Here is a tiny trained network, its code and every weight. The questions are about switching its units off for an input and a target symbol, where a switched-off unit gives its printed mean instead of its output.

import numpy as np


def w(rows, s, z=0):
    codes = np.array(rows[::2]) - 128.0
    scale = np.full(codes.shape[1], s)
    scale[-1] = z or s
    return codes * scale


def f(y):
    return np.maximum(y, 0)


def softmax(a):
    e = np.exp(a - a.max(-1, keepdims=True))
    return e / e.sum(-1, keepdims=True)


def log_softmax(a):
    a = a - a.max(-1, keepdims=True)
    return a - np.log(np.exp(a).sum(-1, keepdims=True))


def net(x, mask):
    ids = ['ΓΔΛΞΣαβεζηθμπτφψ'.index(c) for c in x.split()]
    T = len(ids)
    res = E[ids] + P[:T]
    r = res
    for j in range(3):
        rows = slice(2 * j, 2 * j + 2)
        q, k, v = (r @ M[0][rows].T for M in (Q, K, V))
        z = softmax(np.where(np.tri(T) > 0, q @ k.T / 2**0.5, -1e9)) @ v
        o = O[0][rows]
        res = res + np.where(mask[j], z, o[:, -1]) @ o[:, :-1]
    y = f(res @ A[0][:, :-1].T + A[0][:, -1])
    res = res + np.where(mask[3:19], y, B[0][:, -1]) @ B[0][:, :-1]
    return log_softmax(res[-1] @ U[:, :-1].T + U[:, -1])


Q, K, V, O, A, B = {}, {}, {}, {}, {}, {}
E = w([
[112,162,113],'Γ',
[92,220,138],'Δ',
[150,139,105],'Λ',
[99,122,44],'Ξ',
[87,154,143],'Σ',
[150,97,151],'α',
[132,157,108],'β',
[210,155,186],'ε',
[121,108,59],'ζ',
[80,139,158],'η',
[158,186,21],'θ',
[79,125,80],'μ',
[160,195,8],'π',
[115,127,163],'τ',
[193,115,97],'φ',
[132,204,159],'ψ',
],0.018)
P = w([
[203,114,166],'0',
[202,175,189],'1',
[210,207,182],'2',
[216,221,193],'3',
[212,227,191],'4',
[215,226,198],'5',
[223,254,192],'6',
[216,239,198],'7',
[219,220,191],'8',
],0.0033)
Q[0] = w([
[127,252,145],'head 1',
[110,88,156],'head 1',
[176,97,90],'head 2',
[192,115,178],'head 2',
[94,65,106],'head 3',
[170,142,198],'head 3',
],0.038)
K[0] = w([
[125,253,116],'head 1',
[69,89,109],'head 1',
[194,149,62],'head 2',
[141,220,160],'head 2',
[103,39,120],'head 3',
[163,193,192],'head 3',
],0.032)
V[0] = w([
[193,196,181],'head 1',
[22,73,190],'head 1',
[36,187,68],'head 2',
[99,134,117],'head 2',
[142,9,254],'head 3',
[165,180,203],'head 3',
],0.0051)
O[0] = w([
[152,10,153,253],'head 1',
[78,208,168,56],'head 1',
[72,62,93,124],'head 2',
[106,114,107,120],'head 2',
[223,173,225,84],'head 3',
[137,3,148,245],'head 3',
],0.0052,0.0046)
A[0] = w([
[81,142,1,32],'neuron 1',
[166,170,153,173],'neuron 2',
[93,169,213,86],'neuron 3',
[106,223,84,101],'neuron 4',
[175,215,184,53],'neuron 5',
[223,148,133,17],'neuron 6',
[48,104,239,40],'neuron 7',
[58,178,169,41],'neuron 8',
[148,217,37,169],'neuron 9',
[40,180,193,41],'neuron 10',
[145,116,168,156],'neuron 11',
[74,208,144,254],'neuron 12',
[110,88,114,136],'neuron 13',
[160,56,105,41],'neuron 14',
[80,155,99,235],'neuron 15',
[117,129,175,63],'neuron 16',
],0.0097,0.0044)
B[0] = w([
[189,177,252,190],'neuron 1',
[193,122,113,239],'neuron 2',
[185,179,98,196],'neuron 3',
[34,105,141,152],'neuron 4',
[80,84,181,195],'neuron 5',
[109,182,60,190],'neuron 6',
[143,211,76,208],'neuron 7',
[151,94,74,138],'neuron 8',
[125,62,65,195],'neuron 9',
[196,98,68,149],'neuron 10',
[170,109,163,253],'neuron 11',
[32,150,178,233],'neuron 12',
[118,115,158,168],'neuron 13',
[104,173,152,170],'neuron 14',
[92,86,62,207],'neuron 15',
[158,121,96,148],'neuron 16',
],0.026,0.0034)
U = w([
[150,90,60,154],'Γ',
[93,88,116,92],'Δ',
[66,229,80,129],'Λ',
[131,186,40,91],'Ξ',
[139,76,149,61],'Σ',
[213,93,147,7],'α',
[51,117,184,93],'β',
[63,113,81,100],'ε',
[136,44,36,94],'ζ',
[89,119,171,229],'η',
[167,179,153,189],'θ',
[107,62,198,87],'μ',
[74,254,237,141],'π',
[60,113,91,141],'τ',
[134,21,156,69],'φ',
[34,193,135,117],'ψ',
],0.0096,0.011)

Each question gives the input, a string of symbols that net reads in full, and the target symbol t.
The units are the heads (2 rows each of Q, K, V and O) and the neurons (one row each of A and B). Each row of codes is followed by its name. A weight is (code - 128) times the scale printed after its matrix; where a second scale follows, it is the last column's (O, A, B and U).
mask holds one flag per unit, heads first, then neurons. A switched-off unit (its flag False) gives its mean, the last column of its rows in O or B, instead of its output. The means were averaged over made-up inputs and are rounded, as every weight is.
A unit's drop is (log p(t) with every unit on - log p(t) with that unit switched off) / (log p(t) with every unit on - log p(t) with every unit switched off).
The circuit of an input: a set's keep is (log p(t) with only the set's units on - log p(t) with every unit switched off) / (log p(t) with every unit on - log p(t) with every unit switched off). Starting from the 12 units with the biggest drops (on a tie, the unit counted first), units are removed one at a time, each time the one whose removal leaves the highest keep (on an exact tie, the one counted first), for as long as the keep stays at least 0.8.
units of the circuit, in order: the units of the circuit, biggest drop first
most important unit: the unit with the biggest drop
top k neurons: the k neurons with the biggest drops, biggest first
which heads matter: for each layer, one digit per head in row order, 1 if its drop is at least 0.15 and else 0, layers parted by /
drop when u is switched off: that unit's drop, to one decimal
input Λ τ τ, target π: top neuron => (neuron 9)
input τ τ Ξ τ Λ ε ε μ η, target θ: which heads matter => 001
input τ η μ φ, target Ξ: units of the circuit, in order => (neuron 6; head 2)
input η ψ τ μ Λ μ ε τ τ, target θ: units of the circuit, in order => (neuron 7; head 3; neuron 12; neuron 15)
input ε θ τ θ, target φ: top 2 neurons => (neuron 9; neuron 1)
input η ζ φ, target Ξ: top 3 neurons => (neuron 6; neuron 14; neuron 5)
input τ τ τ τ, target π: top 2 neurons => (neuron 12; neuron 9)
input μ τ η, target Ξ: top 3 neurons => (neuron 10; neuron 7; neuron 3)
input τ η η, target Ξ: which heads matter => 100
input τ τ η, target Λ: which heads matter => 100
input Λ μ ε π, target φ: drop when head 3 is switched off => 0.3
input Λ ψ ε Ξ ε ε τ, target θ: drop when neuron 12 is switched off => 0.2
input τ φ Δ, target τ: drop when neuron 14 is switched off => 0.0
input Σ Λ μ τ τ Σ, target Λ: most important unit => neuron 12
